Here is a tiny trained network, its code and every weight. The questions are about switching its units off for an input and a target symbol, where a switched-off unit gives its printed mean instead of its output.

import numpy as np


def w(rows, s, z=0):
    codes = np.array(rows[::2]) - 128.0
    scale = np.full(codes.shape[1], s)
    scale[-1] = z or s
    return codes * scale


def norm(h):
    return h / np.sqrt((h * h).mean(-1, keepdims=True) + 1e-5)


def f(y):
    return np.maximum(y, 0)


def softmax(a):
    e = np.exp(a - a.max(-1, keepdims=True))
    return e / e.sum(-1, keepdims=True)


def log_softmax(a):
    a = a - a.max(-1, keepdims=True)
    return a - np.log(np.exp(a).sum(-1, keepdims=True))


def net(x, mask):
    ids = ['αεηξπτψ'.index(c) for c in x.split()]
    T = len(ids)
    res = E[ids] + P[:T]
    u = 0
    for l in range(3):
        q, k, v = (norm(res) @ M[l].T for M in (Q, K, V))
        z = softmax(np.where(np.tri(T) > 0, q @ k.T / 2**0.5, -1e9)) @ v
        res = res + np.where(mask[u], z, O[l][:, -1]) @ O[l][:, :-1]
        u += 1
        y = f(norm(res) @ A[l][:, :-1].T + A[l][:, -1])
        res = res + np.where(mask[u : u + 4], y, B[l][:, -1]) @ B[l][:, :-1]
        u += 4
    return log_softmax(norm(res)[-1] @ U[:, :-1].T + U[:, -1])


Q, K, V, O, A, B = {}, {}, {}, {}, {}, {}
E = w([
[185,180,162],'α',
[144,175,154],'ε',
[64,33,74],'η',
[164,149,168],'ξ',
[97,115,254],'π',
[61,118,41],'τ',
[37,168,148],'ψ',
],0.017)
P = w([
[39,48,119],'0',
[152,73,183],'1',
[126,48,99],'2',
[69,112,104],'3',
[148,214,187],'4',
[130,36,106],'5',
[61,108,114],'6',
[146,254,187],'7',
[144,23,102],'8',
],0.0075)
Q[0] = w([
[149,76,97],'L0H0',
[128,114,5],'L0H0',
],0.013)
K[0] = w([
[171,7,100],'L0H0',
[110,32,29],'L0H0',
],0.014)
V[0] = w([
[191,34,2],'L0H0',
[143,175,175],'L0H0',
],0.0046)
O[0] = w([
[112,139,187,2],'L0H0',
[250,122,79,174],'L0H0',
],0.011,0.0037)
A[0] = w([
[146,111,2,7],'L0N0',
[185,184,174,159],'L0N1',
[131,255,164,79],'L0N2',
[168,217,25,145],'L0N3',
],0.0086,0.0015)
B[0] = w([
[182,116,71,192],'L0N0',
[2,115,149,214],'L0N1',
[64,92,102,183],'L0N2',
[143,157,128,254],'L0N3',
],0.013,0.0051)
Q[1] = w([
[97,39,108],'L1H0',
[93,33,255],'L1H0',
],0.0078)
K[1] = w([
[61,79,92],'L1H0',
[156,1,244],'L1H0',
],0.0064)
V[1] = w([
[179,3,147],'L1H0',
[128,63,67],'L1H0',
],0.0053)
O[1] = w([
[255,227,213,34],'L1H0',
[153,179,195,254],'L1H0',
],0.0099,0.00093)
A[1] = w([
[39,131,111,3],'L1N0',
[90,56,226,247],'L1N1',
[231,79,121,192],'L1N2',
[91,254,225,91],'L1N3',
],0.0093,0.0027)
B[1] = w([
[131,85,255,239],'L1N0',
[84,192,145,254],'L1N1',
[32,35,188,204],'L1N2',
[62,95,82,206],'L1N3',
],0.009,0.0046)
Q[2] = w([
[62,9,60],'L2H0',
[228,80,153],'L2H0',
],0.011)
K[2] = w([
[87,197,140],'L2H0',
[8,149,91],'L2H0',
],0.015)
V[2] = w([
[195,232,212],'L2H0',
[253,110,30],'L2H0',
],0.0043)
O[2] = w([
[249,225,34,90],'L2H0',
[54,254,195,3],'L2H0',
],0.0054,0.005)
A[2] = w([
[98,187,176,238],'L2N0',
[122,87,176,16],'L2N1',
[112,188,156,38],'L2N2',
[91,247,166,3],'L2N3',
],0.015,0.0038)
B[2] = w([
[224,75,80,253],'L2N0',
[19,241,81,190],'L2N1',
[114,218,123,144],'L2N2',
[228,254,109,166],'L2N3',
],0.0079,0.0051)
U = w([
[119,91,130,80],'α',
[115,246,159,125],'ε',
[137,51,242,144],'η',
[190,196,15,167],'ξ',
[86,84,153,89],'π',
[65,101,134,14],'τ',
[234,8,152,254],'ψ',
],0.011,0.0071)

Each question gives the input, a string of symbols that net reads in full, and the target symbol t.
The units are the heads (2 rows each of Q, K, V and O) and the neurons (one row each of A and B). Each row of codes is followed by its name. A weight is (code - 128) times the scale printed after its matrix; where a second scale follows, it is the last column's (O, A, B and U).
mask holds one flag per unit, layer by layer, with each layer's heads first. A switched-off unit (its flag False) gives its mean, the last column of its rows in O or B, instead of its output. The means were averaged over made-up inputs and are rounded, as every weight is.
A unit's drop is (log p(t) with every unit on - log p(t) with that unit switched off) / (log p(t) with every unit on - log p(t) with every unit switched off).
The circuit of an input: a set's keep is (log p(t) with only the set's units on - log p(t) with every unit switched off) / (log p(t) with every unit on - log p(t) with every unit switched off). Starting from the 12 units with the biggest drops (on a tie, the unit counted first), units are removed one at a time, each time the one whose removal leaves the highest keep (on an exact tie, the one counted first), for as long as the keep stays at least 0.8.
units of the circuit, in order: the units of the circuit, biggest drop first
top k neurons: the k neurons with the biggest drops, biggest first
top k neurons in layer l: the k neurons of layer l with the biggest drops, biggest first
drop of u: that unit's drop, to one decimal
input ε ε ψ ξ, target ψ: top 2 neurons -> (L1N1, L0N0)
input ε π ξ ε τ ψ, target ψ: top neuron -> (L0N1)
input ξ τ η ψ ε ξ ε ψ, target ξ: units of the circuit, in order -> (L0N1, L2H0, L1H0, L2N0)
input ε α ξ ε ξ π π, target ε: top 2 neurons -> (L1N1, L0N0)
input ε τ ε α τ, target ε: top 2 neurons -> (L0N0, L1N3)
input ε ξ π ξ ξ α τ η, target ε: top 3 neurons -> (L1N1, L0N1, L2N3)
input ξ ψ ξ, target ε: units of the circuit, in order -> (L2N1, L1H0)
input ε τ τ ψ τ, target ε: top 3 neurons -> (L0N0, L0N1, L2N3)
input ξ ε ε η ξ ψ ξ ξ, target ξ: top 3 neurons -> (L0N3, L0N2, L0N1)
input ξ ε η ψ π ψ π α, target ξ: top 2 neurons -> (L0N3, L0N1)
input ξ τ α, target ξ: top 4 neurons -> (L0N1, L0N0, L1N0, L0N3)
input ε π π π η, target ε: top 3 neurons -> (L1N1, L0N1, L0N0)
input π ε η π, target ε: top 3 neurons in layer 1 -> (L1N2, L1N1, L1N0)
input ξ ξ ψ τ ε π ε, target ξ: units of the circuit, in order -> (L0H0)
input ξ ε τ α π, target ξ: top 3 neurons -> (L2N3, L0N1, L0N3)
input ξ η τ ψ π, target ξ: top 2 neurons -> (L0N1, L2N3)
input ξ η ξ ε ε ψ, target ψ: top 2 neurons in layer 1 -> (L1N1, L1N3)
input ξ ε ε π ξ ξ ε ψ, target ξ: top 2 neurons -> (L0N1, L0N3)
input ξ η ε ξ π ε ξ, target ψ: top 3 neurons in layer 1 -> (L1N1, L1N2, L1N0)
input ξ ξ η α ξ η ε ξ, target ξ: top neuron in layer 1 -> (L1N1)
input ξ ε ε η η, target ξ: top 3 neurons in layer 0 -> (L0N1, L0N3, L0N2)
input ξ ψ ξ ψ ε ε ξ η, target ξ: drop of L2N3 -> 0.6
